Here is a tiny trained network, its code and every weight. The questions are about switching its units off for an input and a target symbol, where a switched-off unit gives its printed mean instead of its output.

import numpy as np


def w(rows, s, z=0):
    codes = np.array(rows[::2]) - 128.0
    scale = np.full(codes.shape[1], s)
    scale[-1] = z or s
    return codes * scale


def norm(h):
    return h / np.sqrt((h * h).mean(-1, keepdims=True) + 1e-5)


def f(y):
    return y / 2 * (1 + np.tanh(0.7978845608 * (y + 0.044715 * y**3)))


def softmax(a):
    e = np.exp(a - a.max(-1, keepdims=True))
    return e / e.sum(-1, keepdims=True)


def log_softmax(a):
    a = a - a.max(-1, keepdims=True)
    return a - np.log(np.exp(a).sum(-1, keepdims=True))


def net(x, mask):
    ids = ['βγεζηθλμξπστω'.index(c) for c in x.split()]
    T = len(ids)
    res = E[ids] + P[:T]
    u = 0
    for l in range(3):
        r = norm(res)
        for j in range(3):
            rows = slice(2 * j, 2 * j + 2)
            q, k, v = (r @ M[l][rows].T for M in (Q, K, V))
            z = softmax(np.where(np.tri(T) > 0, q @ k.T / 2**0.5, -1e9)) @ v
            o = O[l][rows]
            res = res + np.where(mask[u + j], z, o[:, -1]) @ o[:, :-1]
        u += 3
        y = f(norm(res) @ A[l][:, :-1].T + A[l][:, -1])
        res = res + np.where(mask[u : u + 4], y, B[l][:, -1]) @ B[l][:, :-1]
        u += 4
    return log_softmax(norm(res)[-1] @ U[:, :-1].T + U[:, -1])


Q, K, V, O, A, B = {}, {}, {}, {}, {}, {}
E = w([
[76,127,112,90,118],'β',
[122,205,129,84,69],'γ',
[192,148,136,27,89],'ε',
[199,134,156,109,174],'ζ',
[88,82,116,128,153],'η',
[145,202,56,118,62],'θ',
[191,157,179,19,54],'λ',
[115,145,98,90,174],'μ',
[78,188,76,156,109],'ξ',
[101,206,101,90,105],'π',
[233,31,123,84,215],'σ',
[87,80,84,81,194],'τ',
[209,250,23,108,77],'ω',
],0.011)
P = w([
[56,133,113,160,75],'0',
[221,214,66,88,143],'1',
[157,192,213,196,87],'2',
[132,7,62,162,92],'3',
[244,208,75,94,154],'4',
[156,177,207,187,85],'5',
[138,2,67,181,86],'6',
[248,205,76,95,157],'7',
[150,175,204,180,83],'8',
],0.0081)
Q[0] = w([
[162,165,101,108,142],'L0H0',
[118,101,108,131,78],'L0H0',
[121,61,161,161,134],'L0H1',
[112,100,164,101,254],'L0H1',
[36,129,217,195,98],'L0H2',
[95,94,89,183,62],'L0H2',
],0.013)
K[0] = w([
[148,150,97,97,88],'L0H0',
[53,143,90,147,152],'L0H0',
[97,40,138,147,81],'L0H1',
[126,79,138,174,254],'L0H1',
[39,173,112,154,163],'L0H2',
[54,127,49,211,79],'L0H2',
],0.012)
V[0] = w([
[169,143,110,131,132],'L0H0',
[63,199,102,48,172],'L0H0',
[126,146,63,63,2],'L0H1',
[114,79,96,167,161],'L0H1',
[105,177,76,105,106],'L0H2',
[156,148,26,189,198],'L0H2',
],0.0064)
O[0] = w([
[138,112,191,125,209,161],'L0H0',
[198,95,133,185,202,199],'L0H0',
[140,50,123,197,186,255],'L0H1',
[172,219,113,129,50,53],'L0H1',
[3,165,133,141,71,183],'L0H2',
[120,22,206,77,144,159],'L0H2',
],0.005,0.0052)
A[0] = w([
[99,135,223,147,78,1],'L0N0',
[95,228,223,239,148,141],'L0N1',
[90,200,253,126,223,99],'L0N2',
[41,11,155,151,132,89],'L0N3',
],0.0084,0.0021)
B[0] = w([
[232,228,250,106,35,147],'L0N0',
[172,106,183,7,120,254],'L0N1',
[21,94,151,193,254,212],'L0N2',
[218,116,123,95,124,187],'L0N3',
],0.0066,0.0058)
Q[1] = w([
[121,202,100,161,149],'L1H0',
[8,128,131,117,133],'L1H0',
[117,254,101,132,200],'L1H1',
[11,103,124,198,159],'L1H1',
[148,206,165,135,151],'L1H2',
[138,231,123,65,164],'L1H2',
],0.01)
K[1] = w([
[193,172,88,178,190],'L1H0',
[152,94,52,75,112],'L1H0',
[147,239,86,122,190],'L1H1',
[133,108,1,182,153],'L1H1',
[241,98,172,102,232],'L1H2',
[247,89,145,140,151],'L1H2',
],0.0094)
V[1] = w([
[131,198,27,181,182],'L1H0',
[22,40,123,163,114],'L1H0',
[126,185,91,88,197],'L1H1',
[156,69,60,166,107],'L1H1',
[147,116,190,1,176],'L1H2',
[229,189,137,212,192],'L1H2',
],0.0058)
O[1] = w([
[109,71,125,88,76,91],'L1H0',
[140,130,173,111,171,61],'L1H0',
[113,103,88,45,83,209],'L1H1',
[159,180,131,60,175,62],'L1H1',
[171,143,34,72,98,254],'L1H2',
[155,128,112,181,253,166],'L1H2',
],0.0055,0.0025)
A[1] = w([
[255,121,195,156,134,112],'L1N0',
[85,96,243,27,167,140],'L1N1',
[31,111,203,100,190,1],'L1N2',
[237,135,10,143,92,73],'L1N3',
],0.0081,0.0036)
B[1] = w([
[48,176,75,117,113,206],'L1N0',
[164,59,158,132,145,232],'L1N1',
[69,149,92,67,22,164],'L1N2',
[152,99,187,2,175,253],'L1N3',
],0.0076,0.0062)
Q[2] = w([
[163,135,241,85,170],'L2H0',
[109,253,235,140,165],'L2H0',
[116,145,123,189,147],'L2H1',
[23,102,60,108,109],'L2H1',
[87,99,1,210,108],'L2H2',
[160,227,19,49,168],'L2H2',
],0.0089)
K[2] = w([
[143,51,157,87,191],'L2H0',
[188,140,159,56,235],'L2H0',
[119,152,51,124,123],'L2H1',
[47,94,150,196,17],'L2H1',
[2,173,89,158,91],'L2H2',
[198,240,50,84,232],'L2H2',
],0.0099)
V[2] = w([
[225,81,152,136,207],'L2H0',
[228,198,182,205,93],'L2H0',
[177,157,181,138,45],'L2H1',
[150,173,217,117,199],'L2H1',
[120,87,152,106,187],'L2H2',
[239,47,255,150,98],'L2H2',
],0.0079)
O[2] = w([
[159,54,78,81,153,160],'L2H0',
[228,153,170,56,177,3],'L2H0',
[73,58,164,144,93,95],'L2H1',
[28,231,111,132,97,168],'L2H1',
[148,127,116,243,109,216],'L2H2',
[253,23,86,144,109,182],'L2H2',
],0.0075,0.0065)
A[2] = w([
[114,132,207,82,3,157],'L2N0',
[195,79,174,11,24,253],'L2N1',
[177,84,186,139,7,58],'L2N2',
[217,178,255,224,69,117],'L2N3',
],0.0079,0.0031)
B[2] = w([
[254,79,11,38,145,175],'L2N0',
[100,177,197,141,99,255],'L2N1',
[82,250,53,160,133,179],'L2N2',
[73,81,231,207,252,142],'L2N3',
],0.009,0.0084)
U = w([
[118,98,119,194,66,217],'β',
[115,210,159,72,137,104],'γ',
[151,173,56,159,191,101],'ε',
[30,66,88,126,62,3],'ζ',
[212,95,154,187,96,151],'η',
[102,120,152,221,178,217],'θ',
[181,145,210,152,175,133],'λ',
[226,71,104,123,178,100],'μ',
[166,209,153,173,122,209],'ξ',
[116,184,65,102,59,172],'π',
[135,71,201,62,88,88],'σ',
[70,43,153,113,143,78],'τ',
[6,181,157,144,114,94],'ω',
],0.019,0.0042)

Each question gives the input, a string of symbols that net reads in full, and the target symbol t.
The units are the heads (2 rows each of Q, K, V and O) and the neurons (one row each of A and B). Each row of codes is followed by its name. A weight is (code - 128) times the scale printed after its matrix; where a second scale follows, it is the last column's (O, A, B and U).
mask holds one flag per unit, layer by layer, with each layer's heads first. A switched-off unit (its flag False) gives its mean, the last column of its rows in O or B, instead of its output. The means were averaged over made-up inputs and are rounded, as every weight is.
A unit's drop is (log p(t) with every unit on - log p(t) with that unit switched off) / (log p(t) with every unit on - log p(t) with every unit switched off).
The circuit of an input: a set's keep is (log p(t) with only the set's units on - log p(t) with every unit switched off) / (log p(t) with every unit on - log p(t) with every unit switched off). Starting from the 12 units with the biggest drops (on a tie, the unit counted first), units are removed one at a time, each time the one whose removal leaves the highest keep (on an exact tie, the one counted first), for as long as the keep stays at least 0.8.
circuit, biggest first: the units of the circuit, biggest drop first
most important unit: the unit with the biggest drop
top k neurons: the k neurons with the biggest drops, biggest first
k most important neurons of layer l: the k neurons of layer l with the biggest drops, biggest first
heads that matter: for each layer, one digit per head in row order, 1 if its drop is at least 0.15 and else 0, layers parted by /
input σ τ θ β, target σ: circuit, biggest first	(L0N3, L0N2, L2N1)
input π η ξ π π σ, target ε: top 4 neurons	(L0N1, L1N0, L1N2, L1N1)
input ε π γ γ, target ε: top 2 neurons	(L0N1, L0N3)
input π π π θ σ θ η, target π: 3 most important neurons of layer 0	(L0N2, L0N1, L0N3)
input μ γ θ θ γ π ε, target μ: most important unit	L0N3
input μ π π θ, target μ: 2 most important neurons of layer 1	(L1N0, L1N2)
input λ η γ, target λ: heads that matter	010 / 000 / 000
input π π η π π π σ, target π: circuit, biggest first	(L0H1, L1H2, L0N2, L2N2)
input γ π β μ ζ ζ, target μ: heads that matter	000 / 001 / 100
input ζ σ π μ, target ζ: circuit, biggest first	(L0H1, L2N0)
input λ π π π, target λ: top 4 neurons	(L0N1, L0N2, L0N3, L1N3)
input π ω π λ π ω π η, target γ: top 2 neurons	(L0N2, L1N1)
input π π μ ζ π μ β, target π: heads that matter	001 / 001 / 000
input π η π π θ π τ π, target ω: most important unit	L0N1
input β ε σ σ π ε, target ω: circuit, biggest first	(L1N0, L0N1)
input β θ π π β π θ β, target β: 3 most important neurons of layer 0	(L0N0, L0N1, L0N2)
input ζ π σ λ, target ζ: top 2 neurons	(L0N2, L0N1)
input η π π θ ζ π ε, target η: heads that matter	110 / 111 / 101
input τ π π θ π σ β π σ, target ε: 2 most important neurons of layer 1	(L1N0, L1N1)
input ζ η η θ π β, target η: circuit, biggest first	(L2H2)
input θ μ π ξ λ μ θ, target θ: top 3 neurons	(L0N1, L1N3, L2N3)
input τ ζ θ θ λ ξ τ ζ μ, target τ: 3 most important neurons of layer 0	(L0N2, L0N1, L0N3)
input η ζ ζ ζ, target η: top 3 neurons	(L1N0, L0N1, L0N3)
input π ζ π π γ π π, target π: top 4 neurons	(L0N2, L0N3, L0N1, L2N0)
